(in the rows, 128 means zero)
Each row has two labels, one from each of two sets.
[158 123 126 143 164 121 138 109 121 122 134  74 132 129 131 131 139 121
 111 149 134 151 234 143 128 128 149 104 124 123  81 133 129 128  91  66
 124 157 129 123 131 146 131 127 131 156 182 137] | z328, <93>
[164 126 130 137 174 100 122 116 122 123 133  68 134 131 139 132 140 127
 116 126 129 125 192 164 127 139 139 105 123 120  85 127 133 133  75  65
 129 149 130 120 124 160 119 137 127 153 159 136] | z328, <94>
[153 125 128 138 208  99 132 115 120 130 134 136 127 132 129 117 143 125
 116 130 133 111 211 181 120 142 149 102 116 109 111 145 132 134  79  75
 135 141 121 120 122 137 120 118 129 192 162 139] | z570, <97>
[156 126 126 140 172 108 123 117 116 127 133 107 124 131 125 128 144 123
 105 133 129 113 194 179 128 145 143 100 129 114  87 136 135 130  93  61
 116 145 136 117 137 140 121 124 120 159 168 152] | z328, <94>
[149 130 132 136 126  91 116 110 114 129 129 126 124 128 124 118 146 125
 110 134 129 105 226 180 123 147 142 101 130 110  92 147 140 128 111  65
 129 137 132 116 124 131 113 123 130 156 170 137] | z570, <94>
[151 128 125 141 209 107 122 118 119 130 134 146 118 132 117 114 146 121
 109 126 136 110 219 183 124 148 149  98 116 113 105 154 131 131 101  73
 126 141 120 116 133 115 103 103 127 182 176 139] | z570, <97>
[152 125 130 136 183  96 129 115 118 131 132 141 130 129 124 115 147 129
 114 147 133 114 240 171 122 146 151 101 119 111 113 136 132 133  96  80
 133 144 121 116 124 136 129 107 133 185 172 135] | z570, <93>
[157 128 130 174 199 102 131 115 121 134 137 119 120 128 134 105 146 144
 104 114 139 110 252 174 117 137 149 103 124 117 130 149 135 135 115  21
 138 145 114 121 129 117  87 114 141 165 167 122] | z570, <93>
[144 125 132 134 148  92 130 114 119 125 131 123 129 129 127 118 145 127
 112 151 131 115 228 159 125 142 144 105 123 113 100 137 133 132 102  84
 129 142 129 118 129 138 124 121 132 163 160 134] | z570, <94>
[155 124 126 143 117 105 135 115 119 119 129  96 128 125 134 130 143 121
 106 140 128 117 195 166 130 147 136 105 148 113  77 124 136 129  84  39
 124 141 145 119 134 154 135 147 125 143 151 147] | z328, <94>
[158 124 126 142 185 111 144 113 124 129 134 112 129 129 136 127 149 137
 122 142 136 126 206 157 127 139 142 110 117 108 101 129 123 130  76  37
 142 145 132 118 121 154 125 146 129 173 146 130] | z328, <93>
[148 126 123 140 136  97 126 113 122 116 132  86 133 131 133 126 142 116
 111 139 121 118 184 154 130 146 134 101 130 120  69 130 141 133  73  67
 127 139 138 121 125 154 125 142 125 144 153 139] | z328, <94>
[157 125 123 143 204 122 139 115 122 133 135  99 127 131 134 123 141 129
 108 139 133 134 209 155 127 136 148 106 123 117 108 128 131 127  84  47
 126 149 127 120 130 150 127 137 133 167 156 135] | z328, <93>
[157 126 128 138 198 122 135 119 117 127 132 138 121 132 128 117 144 131
 109 117 135 115 225 175 123 141 158 104 120 108 119 149 128 130 103  39
 126 141 122 119 132 124 109 111 130 173 166 139] | z570, <97>
[134 124 127 136 125  75 119 111 119 120 124 157 123 125 122 113 146 130
 122 152 132  99 207 167 123 155 132 108 119 105  90 144 134 136 100  90
 147 133 134 116 122 128 112 131 136 168 155 129] | z570, <94>
[141 126 127 132 142 100 125 117 119 136 129 126 130 121 128 112 139 135
  98 152 134 123 232 157 125 129 140 107 125 122 123 133 131 130 129  99
 131 139 113 121 128 142 124 107 148 169 156 132] | z570, <90>
[157 129 125 141 196 118 129 119 121 130 133 104 129 130 127 119 144 118
 104 126 130 123 196 179 122 135 148  99 128 118  97 133 134 131  85  75
 120 143 123 118 127 144 126 123 127 176 162 144] | z328, <94>
[152 128 125 140 140 119 125 115 125 121 134  92 126 134 133 124 137 117
 112 120 127 129 190 163 130 140 137 107 133 124  88 135 133 129  98  61
 123 141 132 125 127 137 119 135 127 142 159 135] | z328, <94>
[152 130 127 141 143 117 135 111 127 125 134 135 129 126 137 117 141 116
 119 123 135 117 221 176 123 139 143 104 122 109 104 142 129 136  99  54
 138 138 125 113 116 130 120 130 135 183 155 127] | z570, <90>
[158 129 128 140 154 116 123 117 116 126 121 100 127 132 122 131 146 121
  95 141 127 116 189 177 128 145 145 101 135 111  84 132 137 129 100  62
 110 143 138 117 140 144 128 127 119 155 166 158] | z328, <94>
[150 123 121 148 167 106 143 109 125 126 136 143 126 130 133 111 147 118
 114 145 129 126 240 162 122 140 148 105 121 113 105 141 131 134  87  58
 136 147 122 113 120 131 126 123 141 188 155 127] | z570, <90>
[150 121 124 140 196  84 135 112 116 128 132 133 128 132 120 105 150 130
  99 175 134 128 252 160 120 138 148  96 114 112 105 142 136 132  94  96
 130 150 121 115 126 134 130 106 140 195 174 138] | z570, <90>
[166 126 124 144 156 116 140 115 124 118 130  89 134 130 142 129 139 122
 120 125 134 127 192 159 126 140 141 107 127 112  89 128 134 129  70  42
 136 144 136 122 122 156 126 145 123 154 147 135] | z328, <94>
[158 128 125 137 166 105 120 116 134 117 136  67 131 133 133 129 140 119
 120 113 129 126 179 160 128 141 136 104 127 125  77 134 135 136  79  61
 129 148 136 122 123 149 111 135 125 136 169 124] | z328, <94>
[145 129 127 140 180  94 122 121 122 127 134 148 118 138 122 106 147 112
 105 131 131 111 230 185 121 145 147  97 119 116 103 155 137 137  98  88
 128 141 121 116 127 117 116 103 132 173 169 136] | z570, <94>
[155 122 123 142 181 137 140 118 128 125 136  91 130 135 135 130 137 117
 116 126 128 142 199 146 127 128 143 114 125 123 104 131 130 130  86  54
 120 157 130 128 130 146 131 126 128 153 159 138] | z328, <93>
[155 121 129 144 157 101 156 110 116 122 135 108 134 131 135 119 148 120
 103 158 133 134 250 159 123 134 146 100 124 110  98 130 138 130  76  55
 127 149 126 117 125 158 149 127 133 177 156 138] | z328, <90>
[161 123 127 142 186 126 153 115 124 130 138 138 133 134 135 119 146 123
 113 135 134 133 245 159 120 130 155 108 123 110 126 137 126 130  87  42
 132 143 117 121 125 142 142 114 131 188 154 136] | z570, <93>
[146 130 132 139 179  97 121 118 111 129 132 119 118 133 123 120 144 133
 113 126 134 110 214 173 122 145 144 102 124 111  95 148 135 129 110  72
 130 141 125 118 128 124 102 115 131 169 174 133] | z570, <97>
[157 126 129 132 169  88 124 117 119 131 132 121 131 128 126 121 149 131
 109 139 135 111 220 180 118 142 146  98 124 110 102 139 134 132 104  84
 130 147 125 115 131 139 126 117 128 178 171 143] | z570, <94>

Each row has two labels, one from each of two sets.
[129 131 148 146 121 144 132 153 140 115 135 138 127 121 137 114 122 133
 145 133 136 134 120 133 122 133 151 138 141 143 157 114 133 129 124 115
 118 124 145 138 127 135 118 130 125 134 127 140] | (56), z141
[151 129 143 126 135 132 112 103 142 134 120 125 131 132 122 123 121 134
 102 129 121 126 126 132 150 136 141 121 122 113 124 137 124 125 132 125
 117 127 115 130 119 124 139 132 120 121 125 130] | (56), z371
[124 122 125 122 127 138 106 131 143 118 133 120 135 133 114 124 133 117
 114 128 115 136 123 113 121 120 154 124 132 120 123 108 136 122 134 155
 118 137 102 122 117 121 147 131 118 104 132 117] | (55), z371
[122 127 123 142 138 132 111 124 120 121 129 114 148 117 121 105 132 118
 121 133  99 122 129 113 123 118 149 121 127 108 131 110 141 122 137 137
 116 126 125 135 115 117 139 130 114 118 132 132] | (55), z371
[129 123 111 130 141 131 116 113 137 137 115 131 132 108 134 122 120 129
 109 124  98 129 129 113 128 127 128 123 124 109 128 139 132 132 135 121
 139 119 124 139 129 129 142 118 116 137 127 131] | (65), z371
[123 126 127 118 114 146 124 161 118 100 145 127 133 131 117 127 133 131
 146 131 114 121 139 112 112 140 125 138 126 140 139 128 137 134 134 133
 128 120 126 117 127 119 110 127 119 109 126 116] | (55), z134
[118 124 119 131 111 146 140 160 121 104 147 119 140 127 101 132 139 120
 140 134 118 133 131 121 116 128 126 136 136 143 110 111 137 136 129 132
 122 136 122 118 124 119 124 128 125  96 133 122] | (55), z141
[130 132 152 127 131 131 111 126 143 125 136 130 125 127 128 119 125 134
 140 125 122 118 134 152 124 139 131 135 128 134 141 138 132 124 130 120
 123 116 137 131 120 131 120 138 126 125 120 130] | (56), z134
[123 135 142 123 111 155 118 162 119  95 147 133 129 110 127 130 130 129
 145 125 121 124 127 115 122 119 139 138 129 149 149 126 138 125 130 121
 126 112 122 142 124 126  96 125 108 115 117 139] | (56), z752
[147 131 130 114 133 127 109 131 133 121 135 130 130 123 131 125 121 141
 144 131 111 108 148 108 119 149 104 136 108 143 123 153 125 132 133 136
 128 116 140 126 132 125 107 128 127 130 120 122] | (65), z134
[120 126 122 149 117 140 144 164 122 124 137 125 136 119 136 109 132 127
 145 127 123 141 106 135 121 119 138 135 138 145 158 109 139 138 120 122
 127 129 139 133 133 137 133 122 127 129 130 127] | (57), z752
[125 118 110 132 132 130 131 141 131 126 139 118 130 123 125 135 121 132
 120 133 113 138 127 124 112 128 129 124 126 133 129 121 130 129 131 123
 134 125 125 126 133 130 135 122 127 133 135 139] | (59), z371
[137 133 152 113 121 142 113 136 143 128 131 137 119 113 131 128 124 130
 138 127 141 116 120 140 124 143 132 148 129 145 151 143 119 131 125 118
 127  73 120 135 113 128 122 132 121 118 127 122] | (56), z134
[134 133 162 123 115 144 119 144 134 125 149 139 121 115 134 129 123 130
 136 130 127 123 117 135 119 135 127 142 129 146 157 136 128 130 123 114
 126 125 119 131 133 135 119 121 119 122 116 122] | (56), z141
[133 135 137 133 120 136 112 148 128 129 134 134 132 124 139 115 122 137
 144 132 124 127 125 124 131 148 131 139 130 141 152 135 129 132 126 118
 127 124 136 133 124 135 117 136 124 129 117 128] | (56), z141
[126 122 127 134 123 134 134 149 125 121 131 125 120 117 134 115 126 132
 149 126  82 129 124 124 118 124 108 137 121 145 138 129 134 122 132 126
 136 117 144 139 133 131 116 129 122 132 129 123] | (65), z141
[142 140 128 119 133 133 107 129 142 133 127 137 119 124 136 128 117 146
 125 129 125 116 131 122 128 160 121 135 125 127 138 154 119 129 139 108
 133 116 127 123 125 123 130 129 121 128 112 119] | (56), z134
[137 113 101 124 133 120 145 120 141 134 121 130 120 127 125 145 116 128
 118 130 120 129 130 143 122 137 113 123 116 131 125 136 132 132 132 118
 132 130 126 119 129 132 138 116 127 143 135 143] | (59), z371
[127 125 121 113 125 120 138 128 138 127 125 127 128 128 128 139 122 139
 132 129 128 114 138 134 118 151  82 138 116 140 127 152 122 133 133 122
 142 116 132 109 135 125 121 111 137 136 132 119] | (59), z134
[123 126 125 139 108 148 142 167 129 114 139 129 130 107 130 131 128 129
 139 129 120 140 111 139 121 127 140 142 134 150 156 116 140 134 128 119
 133 128 135 136 132 134 117 127 118 117 121 134] | (56), z752
[138 134 161 144 135 139 106 123 136 137 125 133 127 113 136 122 122 127
 108 115 123 127 112 127 132 124 161 131 138 114 152 132 138 121 126 116
 123 135 120 152 119 135 142 127 112 131 111 132] | (56), z371
[135 134 122 138 140 141 127 154 152 114 140 143 116 116 139 145 112 152
 148 136 133 128 136 125 118 157 134 151 128 147 149 147 137 133 126 105
 142 117 148 130 136 129 111 118 126 138 120 142] | (56), z134
[123 130 125 106 128 138 111 141 122 123 138 126 133 134 115 127 131 127
 137 122 110 118 143 102 116 133 114 128 127 139 122 131 119 130 136 143
 125 118 114 107 125 110 115 134 124 111 132 103] | (55), z134
[120 121 152 133 117 152 135 152 134 137 130 136 125 114 132 115 130 128
 133 129 119 132 126 146 116 128 143 142 130 156 159 129 130 133 121 115
 136 137 111 134 118 135 129 127 116 115 118 119] | (56), z752
[137 128 144 120 127 138 123 128 135 127 120 128 118 119 127 124 120 133
 134 132 115 115 122 137 112 133 115 143 118 143 138 148 121 132 133 118
 130 119 121 129 128 130 136 123 122 128 117 115] | (56), z134
[122 124 113 122 128 126 141 131 132 109 133 125 131 137 115 134 129 130
 140 132 120 128 148 132 123 141 122 137 122 138 134 137 130 132 128 132
 131 126 131 112 132 114 127 129 126 133 133 126] | (59), z141
